In the rows, 128 means zero.
Facts:
σ 144 <- baki,bastir,bati,bebra,bretibre,brinal,dedis,dolin,dozoskem,drabus,drikel,dute,firon,flakal,fluklan,ginok,gizi,gragre,gragrik,grebrotrur,gristil,gruskan,kedar,mestum,nugom,pasu,pazen,pebren,platrokes,plifal,plina,pubom,rudu,rugrim,sebrir,sebuvu,semirol,skena,skeplum,skibis,stebor,stemu,suvil,tasu,trabror,trenam,tribim,triklo,velel,voplan,zugru
σ 817 <- balas,baskek,bastom,bifa,bralem,brenus,brubru,drakil,faful,fibil,fiflus,flelur,flokipem,fluskor,fluzam,gekli,gitiklim,gregir,grufle,guton,mape,moner,narom,nisos,numun,pipebi,plegi,plobi,plorus,plovam,radupi,rokin,satar,sipi,skeris,skimi,studaflim,studral,trosik,tubek,visis,vuste
σ 424 <- bosar,bradel,brivo,brudukur,drobun,drudem,duten,givim,gretro,grodoran,guflo,guplam,keza,kiplan,klifi,kloke,nufak,pliden,ploplo,ploskam,reklobin,rustatri,skevodre,skubol,stamager,tabrer,tosu,traple,treplaskos,tridafli,vibros,vitrer,zoku
balas θ [trubrun,skeplum,duten]
bastir θ [plegi]
bastom θ [rinen,megul,drusin,firon]
bebra θ [plina]
bifa θ [firon]
bosar θ [flakal,sodrekon]
boska θ [pliden,faful]
bralem θ [zape,trebrek]
braskan θ [sodrekon]
brudukur θ [grebrotrur,fiflus]
brufle θ [skibis,sodrekon,braskan]
buguk θ [pura]
dedis θ [firon]
dozoskem θ [treplaskos,sodrekon,braskan]
drabus θ [brufle,bosar,trubrun]
drakil θ [visis]
drobun θ [skimi]
dute θ [mape,plina,flakal]
fiflus θ [dozoskem,ginok,bonufa]
firon θ [braskan]
flakal θ [treplaskos]
flaskir θ [skaskobi,drusin,plina,firon]
flofolok θ [drusin]
fluklan θ [pura]
fluskor θ [gopom]
gekli θ [trubrun,braskan]
ginok θ [treplaskos]
gitiklim θ [grebrotrur]
gragrik θ [keza,trubrun]
gregir θ [dozoskem,skibis]
gresi θ [bati,skibis]
gretro θ [flakal,pliden,braskan]
gristil θ [pura,nugom]
grodoran θ [pasu,bosar,tabrer,platrokes]
grostil θ [flaskir,sodrekon]
grufle θ [gregir]
gruskan θ [buguk]
keza θ [bebra,sebrir,fibil,firon]
klifi θ [trubrun]
kloke θ [skaskobi]
kloklu θ [drusin]
lonis θ [pliden]
lovufa θ [bati]
mape θ [tipes,plegi,flaskir,duten]
megul θ [firon]
moner θ [dute,drabus]
nivofir θ [nupe]
nufak θ [rustatri,tipes]
nupe θ [trenam,skimi]
pliden θ [treplaskos,grostil]
plina θ [dozoskem,kloke]
ploskam θ [buguk,treplaskos,fiflus]
plovam θ [skeplum]
pura θ [sodrekon]
rinen θ [grebrotrur]
rudu θ [nupe]
rustatri θ [sebrir,treplaskos]
satar θ [flaskir,skupepo]
sebrir θ [flakal,braskan]
semirol θ [flofolok,bastom]
skena θ [bosar,megul]
skevodre θ [skeplum]
skibis θ [skaskobi]
skimi θ [grebrotrur]
skupepo θ [sebrir,duten,tubek]
stamager θ [rustatri,trenam,rinen]
stebor θ [bastom,bifa]
stiluk θ [trubrun]
stobur θ [rinen]
tabrer θ [reklobin,keza]
tipes θ [treplaskos]
tosu θ [skibis]
tragi θ [flakal,pliden,firon]
traple θ [kloke]
treplaskos θ [sodrekon]
tribim θ [bebra]
trosik θ [fibil]
visis θ [bastom,dozoskem]
zape θ [bati,plina]
zugru θ [braskan]
{baki,balas,baskek,bati,bebra,bralem,brenus,brinal,brivo,brudukur,dozoskem,drobun,drudem,faful,fibil,fiflus,firon,flelur,fluskor,gekli,givim,gizi,gragre,gruskan,guplam,guton,keza,mape,nugom,numun,pebren,plifal,plobi,ploplo,plorus,plovam,reklobin,rudu,rustatri,sebrir,semirol,sipi,skena,skeplum,skubol,studaflim,tosu,trabror,triklo,trosik,tubek,velel,vibros} Ξ a
{bastir,bastom,bosar,bretibre,guflo,kiplan,narom,pazen,platrokes,pliden,pubom,rokin,tasu} Ξ d
{bifa,dedis,dolin,drabus,drakil,drikel,flakal,fluzam,ginok,gitiklim,gristil,grodoran,klifi,moner,nufak,pasu,plina,radupi,rugrim,skevodre,skimi,stemu,studral,suvil,tabrer,traple,treplaskos,tridafli,visis,zoku} Ξ b
{bradel,brubru,dute,fluklan,gragrik,grebrotrur,gretro,grufle,kedar,mestum,nisos,pipebi,plegi,sebuvu,skeris,skibis,stamager,trenam,tribim,zugru} Ξ c
{duten,flokipem,gregir,kloke,ploskam,satar,stebor,vitrer,voplan,vuste} Ξ e
[baki,flokipem,fluskor,gitiklim,gizi,plobi] π lonis
[balas,drobun,gretro,skeris] π sidruplon
[baskek,flelur,pasu] π nivofir
[bastir,dolin,guplam,kiplan,skena,stamager,treplaskos,tribim] π pura
[bastom,pazen,velel] π skodol
[bati] π boska
[bebra,studaflim] π setanim
[bifa,rustatri] π megul
[bonufa,drusin,duten,megul] π flofolok
[bosar,nufak,plorus,sebrir] π klumuk
[boska,gresi,lonis,semirol,vibros] π skiril
[bradel,givim,grodoran,skibis,tridafli] π keru
[bralem,brudukur,ploplo,rugrim] π rinen
[braskan,gruskan,klifi,skeplum,traple,vuste] π fladugru
[brenus,dozoskem,keru,tapimak,trabi] π flaskir
[bretibre,brubru,numun,pipebi,tasu] π raflon
[brinal,drakil,ginok,plegi,pubom,rokin] π drutru
[brivo,drikel] π tragi
[buguk,nezam,plovam,tramok] π tipes
[dedis,pliden,suvil,tabrer,trosik] π tramok
[drabus] π nezam
[drudem,fiflus,gopom,keza,kloklu,tosu] π brufle
[drutru,narom,ploskam,rinen] π kidri
[dute,pura,raflon,trire] π lovufa
[faful,fibil] π trabi
[firon,fluzam,rudu,stemu] π drusin
[flakal,gregir,skaskobi,tragi,zugru] π sodrekon
[fluklan,plina] π plakuzuk
[gekli,gristil,trenam] π tapimak
[gragre,gragrik] π skigrugram
[grebrotrur,visis] π pomu
[grostil,kedar,skodol,trebrek,tubek] π nupe
[grufle] π stobur
[guflo,skevodre] π grostil
[guton] π braskan
[kladrafin,klidi,kloke,mestum,stiluk] π begri
[mape,moner,reklobin,satar] π trebrek
[nisos,nugom] π bonufa
[nivofir,pomu,setanim,trabror] π dredrum
[pebren,skibos] π trubrun
[plakuzuk] π skelen
[platrokes] π skaskobi
[plifal] π gresi
[radupi,skimi,voplan] π skibos
[sebuvu,sipi,stebor] π kloklu
[sidruplon,skubol,vitrer] π zape
[skigrugram,triklo] π skupepo
[studral] π trire
[zoku] π stiluk

Known rows:
flelur: 125,126,108,129,116,133,137,124,142,140,127,112,130,110,144,143,126,120,128,128,120,141,130,134,127,123,129,143,134,131,136,114,116,135,122,126,128,122,115,128,127,133,118,133,116,126,128,134,139
trebrek: 134,119,124,120,123,109,133,133,110,127,128,133,129,129,111,124,121,131,131,124,146,131,130,137,124,132,129,114,129,134,128,135,142,131,132,120,123,120,124,116,124,112,123,119,135,151,132,125,126
skigrugram: 134,122,131,123,134,107,131,126,114,123,130,134,130,123,112,124,133,135,128,129,138,129,133,134,125,128,126,125,126,124,124,128,135,135,133,121,125,125,125,115,131,116,125,120,131,149,130,127,132
lovufa: 126,127,135,120,136,105,129,129,115,128,132,130,131,112,106,138,133,128,123,131,142,127,129,135,123,131,125,113,131,116,127,137,144,133,128,120,122,117,141,123,122,126,122,127,144,160,133,124,129
treplaskos: 117,132,164,125,133,117,112,129,131,124,128,118,119,104,131,129,133,123,122,138,129,116,129,124,124,115,127,124,125,105,130,153,128,119,124,123,133,117,166,144,134,132,123,144,148,140,130,117,109
drobun: 129,125,140,141,130,134,121,115,130,122,127,129,127,130,131,122,140,127,131,120,136,112,132,140,126,108,130,120,115,115,126,133,122,113,118,126,135,140,144,120,149,153,130,127,126,135,128,127,131
gekli: 112,129,120,123,121,152,134,121,157,145,119,111,138,82,145,124,127,126,132,117,104,134,123,135,136,115,122,120,128,138,132,113,120,134,116,130,123,123,123,119,127,125,121,128,106,104,131,138,139
visis: 127,127,116,123,117,127,135,126,139,141,127,113,135,102,146,146,126,120,131,133,121,135,129,131,126,130,126,143,132,136,135,112,119,134,129,126,130,120,107,132,123,136,117,132,118,119,127,132,139
pura: 123,127,146,120,140,108,124,128,120,124,131,129,125,105,110,130,139,129,119,138,139,131,131,130,122,124,127,120,133,109,127,137,136,135,133,118,123,116,146,128,128,117,120,136,143,152,130,121,123
firon: 125,133,115,133,137,151,128,134,127,126,127,141,120,168,125,125,127,128,126,125,124,131,122,118,130,138,131,125,132,133,128,128,125,123,130,137,127,139,137,134,122,125,135,128,127,113,123,127,127
plorus: 124,126,111,129,115,135,137,124,144,140,127,111,131,107,145,143,126,119,128,129,119,141,129,135,128,122,130,141,134,131,137,114,116,136,122,127,128,122,116,129,128,133,119,135,117,124,128,134,138
trire: 126,126,144,121,141,108,125,127,119,123,131,130,125,109,111,127,139,131,121,137,137,131,132,130,123,124,126,124,131,112,126,134,134,136,133,119,124,118,141,126,129,116,121,133,140,151,130,122,125
semirol: 124,136,116,135,140,151,128,132,128,127,129,141,123,164,123,129,130,127,125,124,124,127,121,120,130,139,130,123,131,130,128,126,127,123,127,138,127,141,140,134,121,134,136,127,128,115,125,128,131
stiluk: 133,126,130,124,140,100,131,125,113,124,133,132,133,124,111,129,132,138,126,130,133,128,134,132,127,130,123,130,124,119,121,128,135,139,129,121,123,125,127,115,130,117,126,116,132,158,131,129,136
gruskan: 123,136,117,134,139,151,128,132,128,128,128,141,122,163,122,131,129,126,124,123,126,126,120,121,130,139,131,119,132,130,129,127,130,122,126,138,126,140,141,134,120,136,136,127,130,116,125,128,130
begri: 134,122,130,124,135,107,130,126,113,123,130,134,130,124,112,124,133,135,128,128,138,129,134,134,125,128,126,125,126,124,124,128,134,134,133,120,125,125,125,115,131,116,125,120,131,150,130,127,132
vitrer: 134,127,145,125,110,111,124,133,121,120,130,127,128,128,125,124,131,135,132,127,130,111,130,129,128,107,124,118,114,130,123,137,134,120,124,128,134,123,141,125,132,129,127,126,126,150,131,122,119

Rows:
No name comes twice in this set of rows, the named rows included.
114,131,156,130,133,123,114,127,134,123,128,116,115,113,130,126,133,122,118,134,129,122,129,127,125,109,130,123,127,100,132,155,125,121,117,123,130,119,174,141,139,130,123,146,147,146,130,119,109	guplam
117,126,117,124,117,149,135,123,153,143,121,111,134,92,146,127,127,123,131,121,112,138,126,135,132,117,126,127,131,137,135,114,117,133,120,128,125,122,118,122,128,126,120,132,108,107,129,136,137	brenus
114,130,141,128,154,181,117,121,142,132,113,146,128,126,139,89,130,126,137,119,116,120,117,120,133,141,128,108,129,142,125,123,119,112,143,135,127,148,121,128,132,120,140,124,118,49,120,129,125	trenam
129,128,120,129,121,133,134,118,142,140,129,118,138,97,146,149,139,119,130,133,123,129,130,136,124,125,126,140,129,131,133,104,118,130,129,127,133,127,104,129,128,153,119,134,114,114,126,133,146	gitiklim
117,131,150,128,123,119,115,132,134,118,132,119,115,111,122,128,140,123,117,137,127,122,129,125,126,98,132,114,125,98,127,152,131,120,116,125,132,114,173,140,136,130,120,148,137,157,131,117,104	kiplan
125,130,112,129,121,126,137,122,146,139,129,108,133,107,145,147,126,125,125,130,110,140,131,130,132,123,126,151,131,126,133,114,115,142,118,129,127,123,118,129,129,132,121,131,117,131,129,137,141	balas
126,134,121,141,147,163,125,123,131,124,129,148,122,160,124,126,149,126,125,126,130,124,124,124,125,131,132,122,129,125,126,114,120,117,132,137,131,149,134,130,131,149,135,133,120,103,121,127,138	rudu
124,135,124,131,152,146,124,126,126,133,125,141,129,152,130,130,119,120,128,127,127,123,119,119,130,160,130,125,133,130,129,133,131,120,136,135,127,142,127,140,120,136,138,121,141,94,123,129,130	fluklan
128,126,123,129,120,138,131,118,143,138,127,118,135,95,148,142,141,118,131,134,124,131,131,136,123,121,127,141,130,132,134,103,113,128,132,125,134,127,103,130,132,149,118,138,112,106,124,132,144	skimi
128,129,116,124,116,124,136,125,140,142,129,112,138,101,145,151,125,121,130,132,118,133,129,131,128,131,124,143,131,134,134,113,122,135,125,127,130,121,107,131,121,140,119,130,120,123,128,134,142	moner
128,133,111,132,126,147,129,139,127,121,131,143,120,165,118,125,133,129,125,128,122,130,121,116,131,127,134,117,130,132,124,124,132,123,128,140,129,136,134,134,120,126,133,131,117,120,124,126,122	pazen
131,126,141,129,125,115,122,127,121,125,126,125,128,130,132,123,122,129,134,125,130,113,131,130,128,121,126,127,116,126,126,142,129,117,124,125,133,129,139,127,137,131,128,121,133,140,130,125,121	zoku
113,141,149,124,147,146,115,137,134,126,129,135,115,132,125,132,139,121,116,145,122,127,120,108,125,138,128,124,139,116,130,136,126,125,139,134,128,126,158,155,115,126,129,150,144,106,123,117,115	dolin

The same elements again, as new rows of numbers:
Known rows:
rugrim: 132,128,138,160,111,153,128,130,113,132,129,119,125,143,106,122,149,106,117,127,133,132,107,141,123,127,147,139,98,128,105,142,154,139,132,132,124,129,118,126,117,111,111
gristil: 127,128,140,146,110,152,127,137,113,129,131,123,122,145,108,117,148,110,119,133,131,136,107,139,121,129,145,135,97,127,99,141,157,136,135,134,126,130,124,122,125,109,113
bati: 131,129,136,152,116,154,126,134,114,130,124,107,124,144,107,130,150,100,116,136,135,132,113,151,114,125,129,136,96,127,111,139,158,146,135,150,121,131,113,118,119,97,110
bastir: 118,147,141,145,134,164,113,132,74,161,114,110,136,110,134,145,112,124,129,161,106,96,164,134,140,128,133,129,142,152,128,125,152,79,118,114,120,169,104,96,163,114,127
pasu: 132,131,137,160,112,154,126,130,111,135,131,114,126,141,107,123,151,107,115,132,136,132,114,136,124,122,144,138,100,128,106,142,156,136,133,128,123,131,120,125,118,113,111
brinal: 132,127,134,155,115,155,126,135,114,130,124,106,121,145,108,131,150,100,116,134,135,135,111,148,113,124,130,136,96,126,109,140,157,147,137,150,117,131,115,124,115,99,110
rustatri: 118,106,116,116,127,136,111,125,116,147,114,110,114,136,109,136,139,129,115,118,141,164,123,160,135,120,122,132,122,119,117,142,142,117,145,159,133,125,109,146,114,96,120
reklobin: 132,114,120,145,140,127,132,121,126,129,125,105,120,136,113,134,143,123,114,134,140,146,124,140,115,121,113,133,112,118,120,140,147,141,133,146,126,112,112,134,108,103,118
bradel: 127,116,121,151,133,122,138,110,113,130,135,130,129,126,115,119,139,141,117,124,134,141,118,117,127,127,143,136,116,122,110,142,139,135,125,114,130,114,116,144,113,128,118
vibros: 132,114,122,144,140,125,131,122,127,129,123,107,120,136,113,134,141,123,115,133,140,145,123,141,114,123,114,134,112,120,121,139,145,141,133,148,128,112,111,132,109,101,119
treplaskos: 125,130,160,119,136,141,91,151,114,171,106,108,93,125,126,133,124,149,101,143,131,147,176,136,173,127,131,129,165,145,133,123,142,51,137,119,147,125,112,101,147,108,148
bralem: 126,107,122,121,146,103,133,117,139,125,128,94,125,124,128,140,137,144,145,132,142,162,136,123,96,128,103,123,120,106,133,146,118,144,126,141,161,97,127,146,103,90,139
rinen: 133,122,122,106,117,103,143,117,127,123,145,142,136,124,121,99,129,122,140,131,131,129,113,162,123,134,156,126,101,126,104,140,143,132,118,148,177,136,125,119,121,120,108
grostil: 147,115,134,128,122,112,126,141,127,126,110,139,104,126,122,97,136,132,128,121,118,137,112,135,137,139,160,130,118,128,109,129,135,117,124,141,151,123,141,130,115,118,115
bonufa: 151,121,124,144,122,108,136,120,125,130,123,131,124,120,120,108,136,121,128,120,129,125,118,147,132,129,158,136,112,127,117,134,135,129,117,136,156,126,127,131,103,124,110
drutru: 151,119,123,145,121,108,136,121,127,128,124,133,125,122,119,108,137,122,129,118,129,126,113,146,129,130,160,136,111,126,115,134,134,133,118,137,154,125,127,134,101,123,110
flofolok: 140,123,116,132,119,103,132,125,127,132,122,139,137,129,117,110,128,122,135,124,126,124,109,151,130,128,153,130,118,123,111,137,136,128,122,134,158,136,136,134,103,122,112

Rows:
No name comes twice in this set of rows, the named rows included.
117,119,109,132,139,117,122,134,129,134,114,117,140,153,107,139,129,124,121,139,133,141,113,145,113,119,103,125,126,112,115,141,147,133,141,137,123,126,130,138,105,101,125	keza
116,120,131,128,96,166,97,137,98,156,114,121,113,142,102,125,148,114,114,112,134,155,111,158,149,123,154,138,113,128,102,143,148,106,150,143,127,143,119,144,124,105,114	flakal
148,143,164,125,136,113,109,157,125,152,104,122,99,114,133,107,122,136,115,154,115,115,170,130,163,135,151,123,155,151,132,113,140,67,118,119,169,129,139,81,143,122,136	pura
147,120,142,127,128,108,128,153,132,118,107,140,99,131,124,92,137,134,127,134,110,132,115,118,131,143,154,123,121,130,106,125,141,114,123,135,147,118,154,118,122,119,119	brufle
118,112,122,114,141,98,131,114,136,131,136,105,133,124,128,132,134,152,145,132,141,160,138,113,105,126,114,120,125,108,125,149,118,130,125,118,169,102,137,149,109,106,141	visis
118,106,117,126,152,138,127,124,91,124,102,130,102,113,132,120,131,152,133,132,95,138,124,102,123,141,131,128,126,128,113,131,140,109,125,137,108,126,124,146,145,113,120	bosar
120,159,156,147,116,149,110,141,98,167,130,120,144,132,118,134,119,122,112,159,129,105,157,138,154,124,145,130,145,149,121,129,154,84,125,93,142,154,115,87,147,126,134	tribim
108,99,97,119,138,147,116,105,79,146,109,126,116,107,126,134,129,148,134,114,111,149,123,130,134,127,136,132,127,122,114,140,134,103,131,145,111,143,105,169,136,113,116	pliden
118,134,120,154,110,145,115,145,114,139,117,127,149,163,101,132,135,107,121,136,127,127,97,138,118,119,132,131,115,119,97,144,154,131,143,113,112,147,145,138,107,112,119	dedis
137,122,111,134,118,104,119,135,126,138,108,142,137,137,113,114,124,125,132,120,122,125,106,150,135,126,151,129,130,120,111,135,133,118,129,128,147,140,147,144,97,121,117	tragi
124,134,145,141,115,147,129,142,116,125,132,124,123,149,109,113,147,110,120,144,127,132,109,131,117,132,140,130,100,130,98,139,162,134,133,130,129,131,132,111,133,110,114	drabus
134,124,109,128,118,98,129,133,131,129,117,147,148,141,113,111,120,122,141,125,122,121,97,154,123,130,149,127,121,117,106,138,135,130,126,130,154,142,147,138,98,121,116	flaskir
118,114,123,123,141,99,135,106,122,133,139,112,133,112,132,128,136,163,144,130,137,155,142,95,111,128,126,123,128,112,125,148,115,130,120,101,165,100,134,153,113,121,140	grufle
120,108,122,107,143,104,127,116,135,133,130,91,123,120,129,140,138,147,143,134,145,166,145,127,101,126,102,121,122,109,132,147,120,133,130,142,167,101,126,144,112,90,140	fiflus
149,125,129,139,126,104,138,125,129,126,127,132,124,122,122,103,136,121,130,131,126,121,121,138,127,132,153,130,111,128,114,132,139,130,116,133,157,124,133,121,110,124,111	trubrun

